How the units are linked:
NM @ MD
NM & SB
NM ^ CG
NM ! RM
NM * DC
LF @ DP
LF & JD
LF ^ MR
LF ! FH
LF * ZM
CZ @ NM
CZ & DD
CZ ^ FM
CZ ! QM
CZ * JH
LH @ GZ
LH & TL
LH ^ RC
LH ! FC
LH * SJ
JG @ ZT
JG & JF
JG ^ PC
JG ! HQ
JG * GZ
BC @ CD
BC & ZD
BC ^ DC
BC ! NM
BC * QT
PR @ MP
PR & ZN
PR ^ FS
PR ! HZ
PR * JF
PQ @ MR
PQ & QT
PQ ^ PG
PQ ! MB
PQ * SB
RR @ QQ
RR & GD
RR ^ CD
RR ! MS
RR * JD
QH @ FP
QH & CL
QH ^ MJ
QH ! QL
QH * ML
GJ @ PF
GJ & TZ
GJ ^ TG
GJ ! LZ
GJ * CL
QJ @ QH
QJ & TH
QJ ^ HL
QJ ! ZT
QJ * GT
MZ @ TD
MZ & TR
MZ ^ ZM
MZ ! LF
MZ * GD
ZS @ TL
ZS & RC
ZS ^ DP
ZS ! LG
ZS * TD
LZ @ LM
LZ & ML
LZ ^ QJ
LZ ! TH
LZ * TG
JD @ LG
JD & RR
JD ^ FH
JD ! CD
JD * LF
FM @ CG
FM & QM
FM ^ NG
FM ! PF
FM * JN
TP @ PG
TP & PB
TP ^ GP
TP ! PP
TP * QM
TQ @ RC
TQ & DP
TQ ^ JD
TQ ! RR
TQ * TR
SQ @ TG
SQ & MP
SQ ^ ZN
SQ ! DH
SQ * ZT
JH @ DC
JH & CZ
JH ^ JN
JH ! FM
JH * PB
DP @ FC
DP & LG
DP ^ RR
DP ! GD
DP * TQ
CG @ PQ
CG & RM
CG ^ TP
CG ! PB
CG * DD
ZM @ TQ
ZM & LF
ZM ^ PN
ZM ! MR
ZM * MS
SJ @ HZ
SJ & LH
SJ ^ ZS
SJ ! RC
SJ * JZ
NG @ TP
NG & PF
NG ^ TZ
NG ! MC
NG * FP
MF @ SJ
MF & TD
MF ^ TR
MF ! TQ
MF * QQ
ZN @ GT
ZN & DH
ZN ^ HZ
ZN ! GZ
ZN * PR
PB @ MB
PB & JH
PB ^ PP
PB ! JN
PB * TP
TR @ ZS
TR & TQ
TR ^ LF
TR ! JD
TR * MZ
GZ @ HL
GZ & JG
GZ ^ NT
GZ ! PC
GZ * HZ
HQ @ ZN
HQ & FS
HQ ^ SJ
HQ ! LH
HQ * PC
JN @ DD
JN & FM
JN ^ FP
JN ! NG
JN * PP
CD @ MZ
CD & MS
CD ^ HD
CD ! MD
CD * FH
JZ @ FS
JZ & SJ
JZ ^ TD
JZ ! ZS
JZ * CP
RC @ NT
RC & FC
RC ^ LG
RC ! QQ
RC * ZS
DD @ SB
DD & CG
DD ^ QM
DD ! TP
DD * CZ
GT @ ML
GT & QJ
GT ^ GN
GT ! HL
GT * MP
MC @ PP
MC & LM
MC ^ ML
MC ! QH
MC * TZ
DC @ HD
DC & NM
DC ^ DD
DC ! CG
DC * MB
QM @ RM
QM & TP
QM ^ PF
QM ! GP
QM * FM
FH @ GD
FH & CD
FH ^ ZD
FH ! HD
FH * MR
MD @ LF
MD & PN
MD ^ PQ
MD ! QT
MD * HD
QQ @ JZ
QQ & MF
QQ ^ MZ
QQ ! TR
QQ * LG
QT @ FH
QT & BC
QT ^ MB
QT ! DC
QT * PQ
JF @ SQ
JF & PR
JF ^ HQ
JF ! FS
JF * JG
MR @ RR
MR & FH
MR ^ BC
MR ! ZD
MR * PN
TH @ CL
TH & MJ
TH ^ ZT
TH ! SQ
TH * QJ
FP @ QM
FP & NG
FP ^ GJ
FP ! TZ
FP * LQ
GP @ JH
GP & PP
GP ^ LM
GP ! LQ
GP * PF
ZD @ MS
ZD & HD
ZD ^ NM
ZD ! SB
ZD * BC
MB @ ZD
MB & DC
MB ^ CZ
MB ! DD
MB * PG
GN @ TH
GN & HL
GN ^ JG
GN ! JF
GN * DH
HZ @ GN
HZ & GZ
HZ ^ TL
HZ ! NT
HZ * FS
HL @ MJ
HL & ZT
HL ^ JF
HL ! PR
HL * GN
RM @ QT
RM & PG
RM ^ PB
RM ! JH
RM * CG
QL @ TZ
QL & TG
QL ^ MP
QL ! GT
QL * MJ
LQ @ FM
LQ & FP
LQ ^ CL
LQ ! GJ
LQ * LM
FS @ DH
FS & HZ
FS ^ LH
FS ! TL
FS * HQ
ML @ LQ
ML & QH
ML ^ TH
ML ! MJ
ML * LZ
LG @ CP
LG & QQ
LG ^ GD
LG ! MZ
LG * DP
FC @ PC
FC & CP
FC ^ QQ
FC ! MF
FC * RC
TZ @ GP
TZ & MC
TZ ^ LZ
TZ ! ML
TZ * GJ
DH @ QJ
DH & GN
DH ^ GZ
DH ! JG
DH * ZN
MS @ TR
MS & ZM
MS ^ MD
MS ! PN
MS * CD
ZT @ QL
ZT & SQ
ZT ^ PR
ZT ! ZN
ZT * HL
PC @ PR
PC & HQ
PC ^ JZ
PC ! SJ
PC * NT
HD @ ZM
HD & MD
HD ^ SB
HD ! PQ
HD * ZD
NT @ JF
NT & PC
NT ^ CP
NT ! JZ
NT * TL
CP @ HQ
CP & JZ
CP ^ MF
CP ! TD
CP * FC
PN @ JD
PN & MR
PN ^ QT
PN ! BC
PN * MD
TG @ MC
TG & LZ
TG ^ GT
TG ! QJ
TG * QL
TL @ JG
TL & NT
TL ^ FC
TL ! CP
TL * LH
SB @ PN
SB & PQ
SB ^ RM
SB ! PG
SB * NM
CL @ NG
CL & GJ
CL ^ QL
CL ! TG
CL * QH
LM @ JN
LM & LQ
LM ^ QH
LM ! CL
LM * MC
PG @ BC
PG & MB
PG ^ JH
PG ! CZ
PG * RM
MP @ LZ
MP & GT
MP ^ DH
MP ! GN
MP * SQ
TD @ LH
TD & ZS
TD ^ TQ
TD ! DP
TD * MF
PF @ PB
PF & GP
PF ^ MC
PF ! LM
PF * NG
PP @ CZ
PP & JN
PP ^ LQ
PP ! FP
PP * GP
MJ @ GJ
MJ & QL
MJ ^ SQ
MJ ! MP
MJ * TH
GD @ MF
GD & MZ
GD ^ MS
GD ! ZM
GD * RR

The rows follow the links: the fewer symbols apart two units are, the more alike their rows tend to be.

Each row is also shifted at random along 4 hidden directions that mean nothing.

Some units, each with a row of numbers:
TP [-274,  176,  -47,   28, -156,  -93,  107,  -74,  129,  -76,  140,  -36,   48,   11, -187,    3,   47,   95, -134, -250, -156,  175,   27,  158,  217,  -69,  -20,  -64,   25, -100,   24,   56,  -74,  -24,   46, -118,  -83,   -8,   31,   67,   99, -349,   95,   26,  264,  -36,  -91,  -28,  133, -224,   59, -122,   29, -330, -171,   15,  171,   -8,  -90, -116,  -33,   32, -243,  333]
ZT [-670,  -15,   -6,  105,  101, -156,  337,  227,  172, -491,   92, -114,  -48,   59, -115,  175, -216, -260,  345,  -93,   79,  130,  108,   55,  -82,  202,  -71,  151,   81,  -19, -127,   37,  245, -103, -327, -395,   22,   68, -269,  136,   89,   20, -131,  131, -181,  134,  109,  269, -363,   35,  266,  162, -489,  278, -349,  110, -125,  -15, -160,   68, -235, -105,   68,  208]
HD [-765,   52,  224, -250,  -39, -335,  -17, -342,  497, -551,  675, -201,  -25,  463,  -55,  -39,   22,  -26, -136,  175, -300, -209,  293,  -61,   55,   73, -292, -162, -155,  588,  346,  558,  325,  -75,  184,  108,  100,  -38,  325,  -79,  424, -397, -489,  137,  426,  267,   86,   -3,  196, -167, -258,  -46, -350, -341,  -29,  181,  -97,  280,   11,  167,  -24, -131,  -76, -141]
FH [-151,  142,  181, -144,   16,  144,   80, -106,  279, -176,  153,   73,   90,  -98, -227, -176,   95,  -24,   55,   75, -107, -209,  151,   79,  175, -209, -196, -236, -182,  -33,  -83,   46,   73,  -30,   88,  -44,  186,   91,  259, -324,   15, -271,  -52,   37,   82,  247,  157, -112,   61,  -17, -231, -218, -162, -175,   22,  158, -202,   33,   -9,  130,  103,   29,  126,   49]
DP [-132,  -17,   18,  -67,   60,  681,  382,  120,  -55,  843, -485,   38,  107, -522,   90, -136, -119,   69,   39,   61,  210, -439, -113,  -76,  210, -444,  415,  -58, -368, -661, -177, -717, -365,  372,   10,  228,  335,  -68,  165, -466, -531,    3,  328, -177, -105,   56,    6, -258, -355,   19, -381, -317,  163,  157,  126,  -20, -267,  -98,   37,  117,  244,  -86,  173,  211]
MB [-276,  101,  123,  -36, -166,  -86, -450, -174,  -12, -275,   56,  199,   57,   60,   -1,  -30,  293,  104, -240,   34, -247,   66,    4,    4,    0,  -31, -296, -211,  186,  218,  -30,  388,  104, -179,  211,   84, -161,  110,  132,  -16,  233, -224,  -62,   -7,  225, -108,  -47,  -75,  403,   12,  -34,  -66,  121, -282,  161,   29,  236,   18,  114,  -34,  130,  176,  -42, -124]
QL [1374,  -82, -305,  224,   97,   25, -238,  143, -547,  276, -284,  -25, -224, -183,  164,   60,  200,   -6, -111, -254,   82,  321, -470,   53, -206,   50,  246,  249,  238, -488, -262, -256, -379,  -56, -100,  -45, -216,   27, -329,  348, -190,  366,  419, -126, -206, -321, -288,    2,   86,   20,  217,  186,  471,   87,  -72, -164,  324, -287,   46, -309,   28,  207, -177,   31]
DD [ 130,  220,   13,   34, -230,  -11,   24,  -60,   76,   97,   18,  161,  212,  -35, -295,   -4,  -61,  221,  -90, -180, -157,  139,  179,  193,  286,  -68, -149, -165,   25,  100,   54,    7,   19,   13,  140,  -21, -108,   10,   92, -102,   61, -210,   47,   43,  212,   44,  -24,  -62,  301,  -75,  116, -183,   61, -278,   -2,  -85,  149,  122,  -39, -101,  -11,   11, -125,  229]
JF [ 345,    0, -119,  158,  243,  195,  502,  253,  -49,  -35, -162, -164,  -88, -367, -153,  -37,  -39, -284,  398, -151,  174,   22, -245,  112,   -4, -122,  229,  125,  -82, -713, -401, -439, -189,  -16, -383, -379,  167,  108, -241,  -25, -293,   70,  323,  -10, -337,   90,  113,   30, -441,   27,    2,   17, -190,  246, -368,  123, -236, -326, -138,  -29,  -40,   38,   88,  340]
LQ [-165,   51, -145,  167, -344,   48, -264,  103, -316, 1059, -513,  306,  251,   94,   99,  205, -395,  567, -228, -123,  178,  151,  264,  -73,  190,  104,  237,   38,  122,  474,  616, -225, -108,  343,  141,  334, -231, -287, -120,   58, -157,  225,   94, -103,  187, -382, -131,   27,  208,   70,  389,   54,  580,  -15,  442, -573,  255,  468,  -12, -189, -121, -168, -137,  -26]
TR [-279, -144,  149, -183,   35,  199,   22, -104,   98,  237,   22,   -2,   40,   66,  171,  -58,  -69,   12,  -74,  310,   46, -363,   37, -181,   -9, -118,   85,  -48, -221,  122,   96,  -64,   29,  164,  182,  314,  178,  -71,  243, -214,  -57,   43, -158,  -85,   41,  124,   13, -116,  -89,   20, -360, -104,  -20,   90,  214,   70, -154,  143,  119,  178,  126, -128,  159, -232]
PP [-512,  100,  -26,  -52,  -85, -362,  420,   11,  339, -927,  526, -187,   21,  132, -170,  225,  -14, -241,  -44, -270, -354,  276,   94,  271,  124,   84, -287,    5,  106, -183, -362,  335,  310, -233,  -32, -411, -202,  176, -162,  191,  354, -418, -214,  180,  205,  201, -189,  154,   12, -282,   83, -106, -505, -244, -526,  328,  236,  -46,    4,   49,  -73,  -72, -297,  458]
MD [ -30,   93,  139, -133,   45,  -10, -537, -330,   21, -206,  176,   -7, -184,   11,   47, -258,  569,   -5, -171,  141, -194, -140, -255,  -95,  -93, -193, -159, -207,   26,   48,  -34,  294, -170, -221,  164,  219,   41,   75,  311,  -72,  128, -264,  104,  -63,  254, -105,   35, -144,  295,  -38, -270,  -35,  204, -355,  166,   88,  -17, -231,   45,  -35,  191,  320,   16, -307]
TL [-898, -245,  101,  -68,  148, -107, -365,  -84,  -55,   31,    0,  -73, -183,  258,  386,    1,   71,  -84,   51,  371,  128, -245,  -32, -351, -370,  147,   59,  106,    8,  456,  343,  231,  114,  -12,  -71,  290,  117, -122,   48,   62,   80,  232, -236,  -28,  -27, -149,  163,  112, -170,  147,  -50,  270,  -40,  301,  252,    2, -250,   56,   32,  128,  -25,  -15,  172, -548]
MC [-125,   96, -180,  216, -223,   50, -473,   55, -428,  951, -587,  275,   67,  -33,   93,   82,  -79,  490, -132, -173,  158,  229,    5,  -77,   78,   58,  230,   25,  228,  244,  488, -185, -310,  169,   38,  259, -183, -208, -130,  124, -185,  194,  315, -155,  171, -548,  -38,   -1,  185,  141,  389,  130,  677,  -43,  381, -517,  174,  156,  -97, -320, -145,  103, -112, -112]
CD [-878,  167,  190,  -63,   18,  401, -606, -184,  -96,  105, -348,  192, -138, -474,   61, -428,  730,   -9,  -23,   83,  -18, -215, -414, -129,  -34, -506,  -53, -283,   76, -435, -313,  -13, -409, -138,   31,  141,  198,  152,  311, -334, -233, -337,  479, -166,   99, -326,  211, -223,   62,   70, -275, -188,  277, -209,  215,  106, -245, -505,   -5,  -39,  320,  523,  251, -187]
GN [-365,  -68,  -16,   79,  136, -316,  223,   95,  188, -374,  226, -134,  -78,  285,  -95,  174, -287, -152,  302,   10,  109,   70,  265,  -27, -145,  338,  -64,  125,   24,  413,  227,  171,  312,  -61, -267, -254,   27,  -68, -172,  148,  170,  139, -314,  152, -145,  122,  223,  267, -249,   65,  227,  260, -418,  255, -195,   21, -201,  190, -164,   88, -327, -194,   62,  -17]
MP [  51, -221,  -87,   85,   59, -433, -660,  -69, -347, -101,    3,  -32, -258,  399,  378,  120,  147,   39, -103,  148,   82,  180, -150, -252, -461,  436,  -38,  244,  300,  618,  369,  408,   95, -175,  -35,  144, -212,  -91, -169,  450,  225,  451, -175,  -24,  -42, -386,    1,  188,  144,  141,  330,  477,  232,  167,  217, -190,  160,   13,   48, -112, -157,  111,  -39, -592]
ZN [-175,    0,  -61,  136,  149,   82,  371,  208,    3,  113, -160,  -70,  -29, -190,  -91,   -4, -162, -137,  376, -106,  230,   13,   -1,   33,   -6,   44,  216,   96,  -45, -272,  -56, -318, -104,   52, -317, -244,  157,  -24, -187,  -28, -227,  130,  174,   13, -207,   51,  166,  121, -423,   57,  157,  102, -163,  222, -241,  -23, -267, -105, -243,  -36, -202,  -88,  111,  214]
JZ [ 372, -177,   58,  -76,   59,   58,  279,  111,  163,   96,   58,    1,  139,  154,  -39,   66, -459,    3,  229,  244,  171, -224,  380,  -41,  -45,  201,  -12,   41, -214,  423,  264, -146,  324,  217,  -11,   82,  146,  -97,   21, -157,  -16,  318, -396,   45, -290,  328,  156,   40, -132,  182,  -28,   76, -247,  354,  115,  -39, -210,  369,   35,  258, -125, -340,  256, -148]
LG [-287, -149,  178, -249,   53, -129,  292, -197,  392,  263,  424, -194,   79,  467,   77,   58, -488,   77,   18,  365,   90, -453,  507, -175,   15,  161,   90,    9, -444,  740,  688,  107,  286,  323,  114,  405,  263, -263,  290, -184,  135,  103, -599,   54,  137,  333,  129,  -36,  -95,  -11, -274,   37, -233,   68,  220,  -34, -315,  605,   -1,  289, -136, -445,  105, -259]
PQ [  53,  105,   55,  -93, -150,  272,  315,   47,   52,  -85,   -9,   80,  195, -296, -108,    7,   27,  -22, -162, -115, -181,  -46,  -21,  231,  292, -339,  -90, -176,  -93, -506, -473, -159,  -27,   42,  203,  -43,  -23,  179,  103, -194,  -66, -312,  118,   31,   66,  174, -158, -160,   60, -172, -253, -401,  -69, -169,  -82,  199,  199, -103,  130,   55,  232,  -38,  -93,  364]
NM [-174,   -9,   79, -149, -217, -238, -647, -314,   -7, -127,  213,  106,   48,  348,  188,   12,  209,  230, -404,  192, -219,   10,   78,  -90,  -62,  111, -276, -139,  138,  600,  251,  534,  158, -102,  333,  338, -208,  -16,  234,   46,  322,  -79, -287,  -33,  329, -128, -123,  -60,  495,  -29,  -36,   25,  233, -289,  354,  -47,  259,  196,  186,   -3,  127,   92,  -75, -420]
PN [ 593,   45,  179, -262,   64, -411, -169, -342,  408, -935,  784, -190,  -97,  425, -207, -156,  277, -224,  -79,  189, -299,  -35,  135,   53,  -97,  182, -478, -152,  -53,  522,   17,  664,  365, -325,  153,  -44,   11,  138,  289,    6,  484, -228, -468,  155,  189,  357,   75,  -33,  392,  -59, -247,   28, -354, -326, -100,  282,   11,   94,   47,  153,   40,   62,   20, -236]
FP [ 245,   86, -131,  174, -117,   -6, -216,  142, -270,  -92, -259,  178,    7, -173,  -17,   52,  204,   51, -102, -237, -104,  393, -253,  107,  -21,  -42,  -84,   -4,  358, -332, -346,   11, -104, -156,  -31, -188, -269,  137, -229,  206,  -10,    3,  306,  -42,  -17, -266, -168,   32,  193,   -9,  281,   -7,  226, -100, -102,  -63,  380, -278,   48, -215,   51,  244, -158,  172]
DH [-1355,     9,    12,   135,   147,    29,   -53,   113,   -15,   303,  -292,   -40,  -139,   -44,    61,     1,   -34,    -1,   274,    -9,   241,   -83,   -11,  -166,   -91,    15,   235,    42,    27,    39,   279,  -120,  -177,    55,  -319,   -14,   174,  -135,  -127,     6,  -212,    59,   189,   -20,   -39,  -271,   256,   169,  -411,    64,   177,   224,     6,   258,     0,  -160,  -417,   -72,  -240,   -62,  -229,    51,   130,   -33]
SQ [-851,  -88,  -17,   62,   -1, -280,  254,  153,  211, -286,  159, -117,   43,  294,  -21,  251, -389,  -82,  207,   -2,   77,   61,  290,  -35,  -96,  347,  -23,  171,   35,  390,  244,  179,  350,    9, -209, -188,  -37,  -67, -249,  205,  168,  102, -329,  140,  -74,   94,  101,  257, -293,  -20,  273,  209, -402,  285, -209,   -7,  -79,  253, -121,   69, -291, -270,  -29,   38]
PR [ -56, -182,    3,   -1,  151, -425, -398, -173,  -26,  272,  164, -205, -208,  577,  226,   84, -194,  132,   80,  216,  218,  -81,  212, -346, -344,  481,  148,  180,  -30, 1015,  907,  311,   83,   48,  -96,  309,  -12, -339,  -25,  247,  208,  416, -365,   24,  104, -153,  166,  184,    4,  141,  197,  490,  152,  181,  262, -349, -222,  388, -159,  -44, -337, -149,   36, -592]

Start here and follow the symbols in turn, left to right. Where do you end up?
Answers are names.
[-755,  111,  147, -102,   -4,  133, -439, -219, -110, -243,  -14,    6, -133, -195,  202, -215,  687,  -84, -324,   48, -249,  -68, -442,  -34,  -40, -372, -122, -204,  131, -411, -442,  237, -233, -249,  124,  122,   -7,  187,  210,  -93,   20, -425,  332, -118,  239, -246,  -49, -159,  152, -122, -310, -188,  161, -328,   45,  252,  101, -442,  102,  -47,  334,  385,   -9, -102]
@ * & @ & => MZ
[-173, -331,   28,  -83,  190, -281, -720, -199, -259,  110,   80, -146, -330,  483,  547,   30,  197,   13, -139,  432,  160, -179, -202, -459, -525,  317,   91,  183,   62,  699,  525,  367,   37,  -51,   24,  455,    3, -165,   43,  288,  158,  473, -255, -108,  -10, -313,   42,  101,   43,  166,   17,  437,  258,  215,  414, -136,  -97,   67,  100,   25,  -40,   76,  130, -880]
* & ! ! * => ZS
[-802,  -62,  188, -152,  -84,  232, -254, -141,   56,  450, -187,  135,  112,   -7,  228,  -87,  -40,  179, -125,  338,   74, -372,  132, -225,   28, -148,   24, -152, -163,  352,  274,  -27,   -7,  212,  232,  438,  138, -103,  316, -286,  -70,   26, -150,  -88,  114,  -31,   95, -103,  -54,   87, -247, -107,  136,   44,  435,  -70, -161,  173,  149,  190,  158,  -48,  197, -372]
@ ^ * => GD
[-355,  -98,  154,  -75,  179,  -52,  270,   27,  311, -378,  206,  -74,   27,   86,  -99,  -32, -194, -231,  326,  248,   85, -211,  234,  -60,  -99,   88, -129,  -26, -171,  249,   22,   81,  314,  -28, -132,  -97,  223,   -6,   58, -170,   50,   60, -318,  100, -232,  298,  279,   98, -268,  123, -120,   64, -496,  271,  -66,  167, -353,  107,  -44,  267, -106, -151,  274,  -79]
& @ @ @ * => GT
[-257,  123, -135,  124, -142,  159,   82,   93, -184,  140, -244,   38,   46, -323,   -4,   19,  231,   56, -195, -321, -132,  209, -274,  171,  205, -270,  111,  -52,  167, -686, -384, -179, -309,  -44,   21, -122, -123,   98, -130,   46, -151, -297,  426,  -49,  166, -191, -223,  -74,    9, -218,   51, -214,  233, -237, -170,   25,  286, -334,    3, -201,  142,  166, -268,  418]
* & & @ => CG
[-549,  -51,   12,   74,   53,  694,  320,  307, -202,  800, -729,  194,  158, -549,  119,  -57, -224,   80,  243,   89,  321, -301,  -51,  -93,  141, -368,  365,   -7, -203, -567, -193, -744, -268,  326, -114,   94,  274,  -61,  -17, -380, -598,  179,  337, -179, -318,  -40,  155,  -86, -494,  196,  -93, -140,   75,  399,  172,  -69, -366,  -95,  -20,   79,  106,  -39,  309,  142]
@ ! & * => NT
[-476,  -79,  138, -166, -128,  339,  347,   23,  164,  652, -118,  126,  295,    5,   66,   65, -490,  229,  -78,  247,   93, -395,  406, -117,  238, -166,  179, -105, -411,  229,  285, -304,   99,  452,  254,  400,  222, -183,  255, -383, -153,   48, -283,  -38,   17,  246,   24, -137, -129,   46, -264, -252,  -81,  151,  346,  -33, -185,  441,  112,  265,  108, -374,  154,  -35]
^ * ! @ ! => FH
[ -36,  -62,   66,  -77,   52,  479,  112,   44,  -75,  265, -291,  108,   50, -385,  158, -127,  132,  -61,  -41,  169,   83, -318, -183,  -44,   46, -373,  139,  -97, -146, -537, -426, -361, -163,  122,  121,  154,  177,   64,  161, -316, -298,  -51,  183, -124, -165,   89,  -24, -178, -152,   41, -353, -257,   61,  146,  128,  158, -108, -238,  199,  150,  301,   81,  147,   -1]
^ ^ @ * ^ => MR
[ 412,   25, -142,   74, -253, -130,   35,   82, -121,  276,  -87,  139,  189,  116,   32,  219, -283,  274, -267, -184,  -55,  274,  134,  118,  122,  126,   17,   67,  134,  130,  151,  -37,   67,  138,  164,   46, -292,  -98, -172,  168,   79,   68,  -74,   22,   98,  -84, -249,   29,  246,  -50,  266,  -22,  211,  -84,   44, -192,  439,  293,   91, -126,  -70, -183, -268,  184]
@ ! ! ^ ^ => LZ
[ 160,  225,  -84,  104, -321,  504, -216,   62, -339, 1068, -732,  453,  277, -510, -123, -132,   39,  506, -188, -222,  106,   49,  -43,  118,  400, -402,  210, -170,   43, -343,   35, -504, -453,  266,  208,  226,  -87,  -80,  115, -265, -402,  -65,  574, -208,  121, -348,  -87, -274,  237,   48,   81, -304,  686, -229,  382, -371,  143,   24,    2, -202,  161,  183,  -43,  207]
! * ^ ^ ! => CL
[-504, -206,   56,  -84,  205,  -49,  439,  128,  223, -474,  262, -206,  -52,  100,   81,  100, -186, -369,  247,  172,   64, -173,   85,  -55, -164,   84,  -31,  123, -142,  -42, -193,   29,  295,    4, -179, -153,  155,   47, -123,   -9,   80,   79, -301,   94, -227,  317,  121,  110, -425,  -16, -105,   58, -568,  344, -259,  249, -214,  -16,   18,  257,  -44, -203,  127,   26]
! * ^ & * => MF
[ 153,  -22, -173,  177,   53,   79,  658,  421,  -33, -427, -140,  -47,   27, -324, -118,  189, -189, -274,  263, -287,   43,  222, -131,  272,   29,  -39,   69,  184,  104, -784, -671, -358,   69,  -74, -264, -559,  -60,  218, -429,  138, -186,   42,  214,   66, -370,  152, -107,  129, -408,  -43,  195,  -68, -385,  294, -523,  198,  129, -284,   -2,   -4,  -48, -104,  -38,  565]
* ^ ^ => GZ
[-855,   93,  251, -187,  -46,   75,   42, -165,  380, -243,  197,   41,  128,   47, -155, -147,   19,  -52,   84,  203, -106, -248,  273,  -27,  146, -126, -240, -244, -153,  247,   63,  157,  218,   -7,   69,   56,  197,   38,  303, -339,  139, -326, -246,   76,  134,  234,  215,  -38,  -19,   31, -234, -209, -325,  -74,   64,  160, -266,  117,  -26,  227,   56,  -58,  196,  -58]
^ ! ^ => MB
